Below are the code and all the weights of a small trained network. Each question names an input and a target symbol and asks about switching units off, where a switched-off unit gives its printed mean instead of its output.

import numpy as np


def w(rows, s, z=0):
    codes = np.array(rows[::2]) - 128.0
    scale = np.full(codes.shape[1], s)
    scale[-1] = z or s
    return codes * scale


def norm(h):
    return h / np.sqrt((h * h).mean(-1, keepdims=True) + 1e-5)


def f(y):
    return y / 2 * (1 + np.tanh(0.7978845608 * (y + 0.044715 * y**3)))


def softmax(a):
    e = np.exp(a - a.max(-1, keepdims=True))
    return e / e.sum(-1, keepdims=True)


def log_softmax(a):
    a = a - a.max(-1, keepdims=True)
    return a - np.log(np.exp(a).sum(-1, keepdims=True))


def net(x, mask):
    ids = ['αβδεθμξπω'.index(c) for c in x.split()]
    T = len(ids)
    res = E[ids] + P[:T]
    u = 0
    for l in range(2):
        q, k, v = (norm(res) @ M[l].T for M in (Q, K, V))
        z = softmax(np.where(np.tri(T) > 0, q @ k.T / 3**0.5, -1e9)) @ v
        res = res + np.where(mask[u], z, O[l][:, -1]) @ O[l][:, :-1]
        u += 1
        y = f(norm(res) @ A[l][:, :-1].T + A[l][:, -1])
        res = res + np.where(mask[u : u + 8], y, B[l][:, -1]) @ B[l][:, :-1]
        u += 8
    return log_softmax(norm(res)[-1] @ U[:, :-1].T + U[:, -1])


Q, K, V, O, A, B = {}, {}, {}, {}, {}, {}
E = w([
[173,211,123,189,155,170,156,186,129,114,172],'α',
[231,113,109,154,42,96,73,174,78,119,169],'β',
[177,52,70,134,46,97,177,42,191,37,142],'δ',
[163,129,170,116,153,192,42,150,92,100,112],'ε',
[128,98,244,61,121,89,145,117,93,132,47],'θ',
[154,193,40,136,131,57,145,139,33,167,5],'μ',
[212,121,142,33,175,127,99,92,129,135,117],'ξ',
[109,88,199,242,144,63,83,82,132,113,102],'π',
[110,207,143,147,88,192,129,69,126,92,89],'ω',
],0.022)
P = w([
[65,160,162,95,132,84,127,120,32,31,198],'0',
[119,122,149,109,138,125,127,108,64,79,162],'1',
[123,122,145,114,146,118,120,93,95,103,161],'2',
[148,116,153,131,134,134,130,103,107,115,131],'3',
[163,124,138,133,126,138,123,104,133,125,125],'4',
[171,119,135,140,121,136,131,110,156,142,119],'5',
[179,131,140,141,122,126,131,112,174,159,105],'6',
[180,125,130,144,107,134,135,137,192,174,95],'7',
[185,134,115,137,115,120,142,147,226,190,87],'8',
[184,116,119,128,109,131,157,167,236,202,81],'9',
[181,142,129,120,106,129,149,175,247,202,88],'10',
],0.014)
Q[0] = w([
[187,106,171,28,153,127,89,158,152,168,78],'L0H0',
[243,178,170,254,127,102,162,55,113,104,20],'L0H0',
[236,134,177,117,66,109,108,197,187,91,148],'L0H0',
],0.0086)
K[0] = w([
[146,73,70,186,133,77,148,198,187,181,160],'L0H0',
[178,159,129,166,93,168,67,56,215,252,77],'L0H0',
[128,111,131,150,100,95,164,157,188,185,35],'L0H0',
],0.011)
V[0] = w([
[34,167,99,215,198,165,168,123,127,82,67],'L0H0',
[207,217,175,3,113,177,224,30,155,131,176],'L0H0',
[130,200,35,126,118,184,115,177,152,167,210],'L0H0',
],0.0053)
O[0] = w([
[62,110,64,158,170,141,135,121,132,132,84,160],'L0H0',
[134,125,111,8,183,123,166,175,115,95,183,252],'L0H0',
[162,99,120,152,106,158,117,200,109,43,122,4],'L0H0',
],0.013,0.0031)
A[0] = w([
[76,157,92,213,41,172,132,64,182,173,124,68],'L0N0',
[65,190,136,70,124,187,104,142,159,115,127,109],'L0N1',
[90,151,88,163,98,81,137,111,128,180,189,75],'L0N2',
[94,54,166,139,176,215,82,113,128,183,15,129],'L0N3',
[160,136,158,127,119,55,151,186,177,167,76,103],'L0N4',
[80,164,138,76,139,121,43,180,16,150,67,54],'L0N5',
[36,150,175,254,175,174,149,93,190,140,149,1],'L0N6',
[170,157,132,221,174,198,60,227,108,133,156,167],'L0N7',
],0.0083,0.0057)
B[0] = w([
[110,5,220,85,149,77,177,197,151,88,228,174],'L0N0',
[123,30,184,161,149,175,180,106,200,140,83,181],'L0N1',
[130,253,178,73,90,97,168,131,113,173,106,129],'L0N2',
[200,194,127,98,242,19,144,120,147,78,177,208],'L0N3',
[195,148,155,157,129,123,184,113,148,149,156,208],'L0N4',
[181,57,175,113,107,148,157,23,130,179,97,192],'L0N5',
[183,67,135,213,210,207,183,120,134,130,114,168],'L0N6',
[185,122,117,146,50,233,162,80,71,255,167,253],'L0N7',
],0.0083,0.0054)
Q[1] = w([
[155,101,118,108,168,46,147,95,84,163,162],'L1H0',
[1,145,164,94,199,101,78,247,168,181,149],'L1H0',
[51,113,59,177,101,57,75,151,80,86,209],'L1H0',
],0.0088)
K[1] = w([
[98,123,168,145,164,169,136,127,211,109,117],'L1H0',
[80,128,104,160,110,162,126,51,2,125,251],'L1H0',
[67,129,198,90,150,135,71,71,14,82,149],'L1H0',
],0.009)
V[1] = w([
[120,75,135,179,214,191,87,85,133,112,254],'L1H0',
[168,64,107,126,134,71,34,230,75,206,159],'L1H0',
[122,39,73,149,2,53,156,92,175,80,167],'L1H0',
],0.0065)
O[1] = w([
[147,85,211,139,42,159,254,193,161,126,130,113],'L1H0',
[190,128,159,201,84,136,201,41,2,62,101,2],'L1H0',
[102,150,72,138,69,142,127,18,192,138,206,64],'L1H0',
],0.0095,0.0051)
A[1] = w([
[152,175,97,150,118,182,192,61,88,65,116,105],'L1N0',
[61,138,122,115,175,71,167,136,78,132,141,121],'L1N1',
[154,146,118,129,140,145,180,204,68,147,37,167],'L1N2',
[181,69,126,79,154,112,109,101,101,138,139,48],'L1N3',
[81,103,188,155,177,72,121,139,199,88,153,124],'L1N4',
[150,148,132,174,102,92,197,105,156,215,124,82],'L1N5',
[163,110,192,118,69,72,11,101,145,183,133,3],'L1N6',
[117,130,188,106,124,134,200,143,186,82,127,54],'L1N7',
],0.011,0.0045)
B[1] = w([
[79,184,69,127,91,132,153,225,189,101,79,166],'L1N0',
[150,162,124,91,73,203,71,99,143,185,56,156],'L1N1',
[145,226,158,134,173,141,80,95,195,219,175,254],'L1N2',
[169,183,194,170,131,138,114,149,165,59,158,186],'L1N3',
[136,38,14,215,130,110,178,100,65,217,148,207],'L1N4',
[65,151,213,59,196,66,147,89,41,102,198,221],'L1N5',
[68,186,90,254,111,51,74,203,200,75,104,190],'L1N6',
[152,166,82,223,179,148,142,107,232,69,212,193],'L1N7',
],0.009,0.0073)
U = w([
[75,135,73,118,221,179,117,254,152,181,132,248],'α',
[97,199,120,188,72,97,109,254,110,103,103,180],'β',
[158,87,65,36,107,108,142,136,52,100,170,216],'δ',
[231,176,172,112,199,206,126,142,138,135,167,5],'ε',
[83,100,254,159,167,80,142,98,141,178,91,66],'θ',
[152,121,145,89,67,166,91,56,121,243,33,183],'μ',
[132,196,137,47,238,82,48,114,111,103,101,131],'ξ',
[130,120,51,238,242,113,86,44,71,177,115,64],'π',
[70,135,77,78,149,156,89,107,198,122,187,98],'ω',
],0.0058,0.0021)

Each question gives the input, a string of symbols that net reads in full, and the target symbol t.
The units are the heads (3 rows each of Q, K, V and O) and the neurons (one row each of A and B). Each row of codes is followed by its name. A weight is (code - 128) times the scale printed after its matrix; where a second scale follows, it is the last column's (O, A, B and U).
mask holds one flag per unit, layer by layer, with each layer's heads first. A switched-off unit (its flag False) gives its mean, the last column of its rows in O or B, instead of its output. The means were averaged over made-up inputs and are rounded, as every weight is.
A unit's drop is (log p(t) with every unit on - log p(t) with that unit switched off) / (log p(t) with every unit on - log p(t) with every unit switched off).
The circuit of an input: a set's keep is (log p(t) with only the set's units on - log p(t) with every unit switched off) / (log p(t) with every unit on - log p(t) with every unit switched off). Starting from the 12 units with the biggest drops (on a tie, the unit counted first), units are removed one at a time, each time the one whose removal leaves the highest keep (on an exact tie, the one counted first), for as long as the keep stays at least 0.8.
circuit, biggest first: the units of the circuit, biggest drop first
unit that matters most: the unit with the biggest drop
top k neurons: the k neurons with the biggest drops, biggest first
top k neurons in layer l: the k neurons of layer l with the biggest drops, biggest first
drop of u: that unit's drop, to one decimal
input β δ α β ω ω β, target α: circuit, biggest first	[L1H0, L0N1]
input α μ β ξ, target β: top neuron in layer 1	[L1N6]
input α ω α π ξ, target π: top 2 neurons	[L1N4, L0N7]
input ω π θ μ α α ω δ, target α: top 2 neurons	[L0N1, L0N7]
input α ω ε θ δ μ μ α μ μ θ, target ξ: circuit, biggest first	[L1H0, L0N7, L0N3]
input α ω θ, target α: top 2 neurons	[L0N1, L0N7]
input α μ μ θ ε ω ω ξ θ, target α: circuit, biggest first	[L1H0, L0N1, L0N7]
input β ξ δ π β, target θ: top 2 neurons	[L1N5, L0N0]
input β π ε α α α δ θ π μ, target θ: circuit, biggest first	[L0H0, L0N0, L1N5]
input ξ α α ξ α α ξ μ δ μ, target ξ: circuit, biggest first	[L1N5, L1N4]
input β π α μ ω ξ, target α: circuit, biggest first	[L0N1, L1H0, L0N5]
input π π β, target β: top 2 neurons in layer 1	[L1N6, L1N2]
input ξ ω δ μ μ α β θ, target β: top 2 neurons	[L1N6, L0N7]
input μ θ ω β θ ε δ μ ξ α θ, target ε: unit that matters most	L0H0
input θ π θ δ π μ β, target β: top 3 neurons in layer 1	[L1N6, L1N2, L1N4]
input π ε μ α θ, target ε: top 2 neurons	[L0N6, L1N7]
input μ δ θ, target ω: drop of L0N6	0.0
input θ α δ ω, target ω: drop of L0H0	0.2
input α ω ε θ π α, target θ: drop of L0N6	-0.1
input α β μ ε, target π: unit that matters most	L0N7
input ω δ θ α θ μ θ θ μ θ, target ξ: drop of L0H0	-0.1
